[[145 122 148 127 121]
 [149 138 133 125 131]
 [143 128 126 152 118]
 [139 152 114 114 143]
 [125 124 146 119 129]]
->
[[149 138 133]
 [143 128 126]]

[[128 139 125]
 [134 136 139]
 [121 135 123]
 [139 115  98]
 [126 133 146]]
->
[[134 136 139]
 [121 135 123]]

[[128 140 149 131 128]
 [128 128 129 147 143]
 [137 151 132 128 128]]
->
[[128 128 129]
 [137 151 132]]

[[123 130 129 140]
 [132 109 132 131]
 [119 134 131 117]
 [124 135 109 113]
 [151 122 112 125]]
->
[[132 109 132]
 [119 134 131]]

[[137 135 128 140]
 [130 121 116 140]
 [123 130 134 131]
 [130 150 117 132]
 [108 120 139 127]]
->
[[130 121 116]
 [123 130 134]]

[[143 128  99 119]
 [130 120 132 127]
 [144 129 123 127]]
->
[[130 120 132]
 [144 129 123]]

[[138 131 110 123 147]
 [127 109 152 134 136]
 [127 114 147 132 134]
 [126 150 110 102 144]
 [141 125 122 153 126]]
->
[[127 109 152]
 [127 114 147]]

[[137 137 136 136 135]
 [137 136 135 137 137]
 [135 137 153 138 138]
 [137 135 131 135 135]]
->
[[137 136 135]
 [135 137 153]]
---
[[144 155 155 143 125 108 100]
 [114 133 148 157 152 137 119]
 [148 132 114 103 100 111 128]
 [103 116 134 149 157 151 136]
 [120 104 100 106 122 141 154]
 [156 147 131 113 102 101 113]
 [106 100 105 121 140 153 156]]
->
[[156 147 131 113 102 101 113]
 [148 132 114 103 100 111 128]
 [144 155 155 143 125 108 100]
 [120 104 100 106 122 141 154]
 [114 133 148 157 152 137 119]
 [106 100 105 121 140 153 156]
 [103 116 134 149 157 151 136]]

[[127 128 128]
 [143 130 127]
 [136 129 129]
 [152 131 121]]
->
[[152 131 121]
 [143 130 127]
 [136 129 129]
 [127 128 128]]

[[147 123 128 124 109 130]
 [115 131 131 121 120 126]
 [145 127 143 123 138 101]]
->
[[147 123 128 124 109 130]
 [145 127 143 123 138 101]
 [115 131 131 121 120 126]]

[[118 119 120 128 122 138]
 [140 128 126 120 113 132]
 [131 125 131 153 124 128]
 [137 117 130 125 143 129]
 [134 141 133 133 123 118]
 [114 138 122 115 124 130]]
->
[[140 128 126 120 113 132]
 [137 117 130 125 143 129]
 [134 141 133 133 123 118]
 [131 125 131 153 124 128]
 [118 119 120 128 122 138]
 [114 138 122 115 124 130]]

[[131 112 140 140 123 129 142 134 128 144 111 113]
 [146 141 144 110 127 155 132 142 141 116 114 138]
 [124 116 135 114 128 134 119 136 133 113 144 116]]
->
[[146 141 144 110 127 155 132 142 141 116 114 138]
 [131 112 140 140 123 129 142 134 128 144 111 113]
 [124 116 135 114 128 134 119 136 133 113 144 116]]

[[139 129 115 134 131 116 151 123 127 133]
 [132 122 137 131 109 119 122 150 143 121]
 [147 123 139 121 109 130 127 139 151 126]
 [125 140 130 148 126 126 134 123 124 153]
 [117 134 139 127 137 127 109 133 126 121]]
->
[[147 123 139 121 109 130 127 139 151 126]
 [139 129 115 134 131 116 151 123 127 133]
 [132 122 137 131 109 119 122 150 143 121]
 [125 140 130 148 126 126 134 123 124 153]
 [117 134 139 127 137 127 109 133 126 121]]
